Below is a small trained network, with its code and all its weights. Each question gives an input and a target symbol and asks what happens when units are switched off, that is, made to give their printed mean instead of their output.

import numpy as np


def w(rows, s, z=0):
    codes = np.array(rows[::2]) - 128.0
    scale = np.full(codes.shape[1], s)
    scale[-1] = z or s
    return codes * scale


def f(y):
    return y / 2 * (1 + np.tanh(0.7978845608 * (y + 0.044715 * y**3)))


def softmax(a):
    e = np.exp(a - a.max(-1, keepdims=True))
    return e / e.sum(-1, keepdims=True)


def log_softmax(a):
    a = a - a.max(-1, keepdims=True)
    return a - np.log(np.exp(a).sum(-1, keepdims=True))


def net(x, mask):
    ids = ['βγδεζηθλξστφψω'.index(c) for c in x.split()]
    T = len(ids)
    res = E[ids] + P[:T]
    u = 0
    for l in range(2):
        r = res
        for j in range(2):
            rows = slice(2 * j, 2 * j + 2)
            q, k, v = (r @ M[l][rows].T for M in (Q, K, V))
            z = softmax(np.where(np.tri(T) > 0, q @ k.T / 2**0.5, -1e9)) @ v
            o = O[l][rows]
            res = res + np.where(mask[u + j], z, o[:, -1]) @ o[:, :-1]
        u += 2
        y = f(res @ A[l][:, :-1].T + A[l][:, -1])
        res = res + np.where(mask[u : u + 12], y, B[l][:, -1]) @ B[l][:, :-1]
        u += 12
    return log_softmax(res[-1] @ U[:, :-1].T + U[:, -1])


Q, K, V, O, A, B = {}, {}, {}, {}, {}, {}
E = w([
[210,93,106],'β',
[3,114,30],'γ',
[152,133,116],'δ',
[170,169,179],'ε',
[88,194,123],'ζ',
[143,168,188],'η',
[160,125,110],'θ',
[241,158,211],'λ',
[153,153,161],'ξ',
[151,150,137],'σ',
[144,139,137],'τ',
[154,125,118],'φ',
[175,122,108],'ψ',
[183,130,131],'ω',
],0.0072)
P = w([
[215,206,175],'0',
[2,79,192],'1',
[98,191,78],'2',
[67,58,176],'3',
[97,198,94],'4',
[107,49,143],'5',
[89,203,97],'6',
[127,55,143],'7',
[95,203,91],'8',
],0.0074)
Q[0] = w([
[136,22,99],'0.h0',
[131,254,126],'0.h0',
[139,219,78],'0.h1',
[126,38,152],'0.h1',
],0.0076)
K[0] = w([
[9,89,88],'0.h0',
[255,210,185],'0.h0',
[171,172,214],'0.h1',
[103,58,98],'0.h1',
],0.0086)
V[0] = w([
[32,135,59],'0.h0',
[2,119,7],'0.h0',
[246,247,251],'0.h1',
[5,10,50],'0.h1',
],0.0058)
O[0] = w([
[243,191,212,81],'0.h0',
[241,168,224,41],'0.h0',
[100,133,14,254],'0.h1',
[123,140,255,21],'0.h1',
],0.0059,0.0039)
A[0] = w([
[126,152,97,121],'0.n0',
[4,67,118,177],'0.n1',
[194,22,86,152],'0.n2',
[98,16,87,165],'0.n3',
[194,174,91,166],'0.n4',
[44,82,161,229],'0.n5',
[110,138,174,166],'0.n6',
[61,131,81,144],'0.n7',
[78,4,133,255],'0.n8',
[95,2,73,160],'0.n9',
[42,138,102,155],'0.n10',
[199,186,87,182],'0.n11',
],0.0068,0.0032)
B[0] = w([
[124,134,77,159],'0.n0',
[237,139,160,254],'0.n1',
[177,188,206,135],'0.n2',
[222,168,169,193],'0.n3',
[38,174,103,154],'0.n4',
[253,129,174,201],'0.n5',
[152,91,174,130],'0.n6',
[187,116,59,246],'0.n7',
[243,122,184,210],'0.n8',
[222,173,156,209],'0.n9',
[188,107,91,242],'0.n10',
[45,170,103,166],'0.n11',
],0.0057,0.0042)
Q[1] = w([
[101,91,254],'1.h0',
[144,66,217],'1.h0',
[91,185,66],'1.h1',
[106,215,19],'1.h1',
],0.0069)
K[1] = w([
[196,64,194],'1.h0',
[157,70,254],'1.h0',
[60,205,80],'1.h1',
[77,197,53],'1.h1',
],0.0079)
V[1] = w([
[2,139,101],'1.h0',
[167,113,72],'1.h0',
[34,113,79],'1.h1',
[55,142,173],'1.h1',
],0.0076)
O[1] = w([
[56,253,92,51],'1.h0',
[99,68,59,236],'1.h0',
[44,226,22,87],'1.h1',
[136,222,160,3],'1.h1',
],0.0056,0.0067)
A[1] = w([
[97,99,76,126],'1.n0',
[77,53,59,160],'1.n1',
[70,102,76,122],'1.n2',
[81,208,70,202],'1.n3',
[144,113,58,126],'1.n4',
[68,156,71,150],'1.n5',
[185,64,180,3],'1.n6',
[81,153,71,111],'1.n7',
[68,143,72,120],'1.n8',
[64,255,121,220],'1.n9',
[198,125,112,149],'1.n10',
[76,242,106,189],'1.n11',
],0.0071,0.0043)
B[1] = w([
[64,93,102,193],'1.n0',
[71,45,85,248],'1.n1',
[38,113,82,190],'1.n2',
[145,199,165,254],'1.n3',
[90,94,140,237],'1.n4',
[73,229,132,222],'1.n5',
[143,246,144,244],'1.n6',
[68,215,100,204],'1.n7',
[69,203,110,206],'1.n8',
[254,200,235,215],'1.n9',
[181,172,192,227],'1.n10',
[227,189,190,215],'1.n11',
],0.0053,0.0062)
U = w([
[104,152,103,127],'β',
[107,133,107,70],'γ',
[78,112,126,94],'δ',
[116,146,123,59],'ε',
[98,133,128,92],'ζ',
[121,145,124,49],'η',
[165,101,166,253],'θ',
[98,127,104,99],'λ',
[110,142,136,72],'ξ',
[72,113,85,137],'σ',
[251,187,200,198],'τ',
[106,150,127,74],'φ',
[134,12,116,230],'ψ',
[167,255,118,58],'ω',
],0.0056,0.0042)

Each question gives the input, a string of symbols that net reads in full, and the target symbol t.
The units are the heads (2 rows each of Q, K, V and O) and the neurons (one row each of A and B). Each row of codes is followed by its name. A weight is (code - 128) times the scale printed after its matrix; where a second scale follows, it is the last column's (O, A, B and U).
mask holds one flag per unit, layer by layer, with each layer's heads first. A switched-off unit (its flag False) gives its mean, the last column of its rows in O or B, instead of its output. The means were averaged over made-up inputs and are rounded, as every weight is.
A unit's drop is (log p(t) with every unit on - log p(t) with that unit switched off) / (log p(t) with every unit on - log p(t) with every unit switched off).
most important unit: the unit with the biggest drop
top k neurons: the k neurons with the biggest drops, biggest first
which heads matter: for each layer, one digit per head in row order, 1 if its drop is at least 0.15 and else 0, layers parted by /
drop when u is switched off: that unit's drop, to one decimal
input ε τ γ ζ, target τ: most important unit => 0.h1
input ζ ε ζ, target ω: which heads matter => 00 / 11
input ζ γ λ σ ε ω, target τ: which heads matter => 01 / 11
input ζ ζ τ, target ω: which heads matter => 00 / 11
input ζ λ γ λ β, target ω: which heads matter => 01 / 11
input ε ζ δ λ ω τ, target τ: which heads matter => 01 / 11
input λ τ δ λ ε η, target τ: which heads matter => 00 / 11
input ζ σ σ λ η λ θ, target ω: which heads matter => 01 / 11
input γ ζ φ, target τ: which heads matter => 11 / 11
input ξ ζ γ λ, target τ: top 2 neurons => 1.n6, 1.n1
input ξ η λ ζ, target τ: which heads matter => 00 / 01
input ζ ξ λ ε, target τ: which heads matter => 00 / 11
input ζ λ λ η ε ω, target τ: which heads matter => 00 / 01
input λ ζ ζ ε, target τ: most important unit => 1.n6
input λ σ η η ζ τ, target τ: top 2 neurons => 1.n6, 0.n8
input λ ψ τ λ λ ε ζ, target ψ: top 2 neurons => 0.n1, 0.n9
input ζ ζ ζ γ ζ φ σ ω ξ, target ω: top 3 neurons => 0.n8, 0.n1, 0.n5
input ω ζ ζ θ ω ψ, target τ: drop when 0.h1 is switched off => 0.4
input η ζ ζ ξ ε λ ζ θ, target τ: drop when 0.n5 is switched off => -0.1
input ζ ξ η ε β, target ω: most important unit => 1.h0
input λ λ η, target ψ: drop when 0.h0 is switched off => 2.8
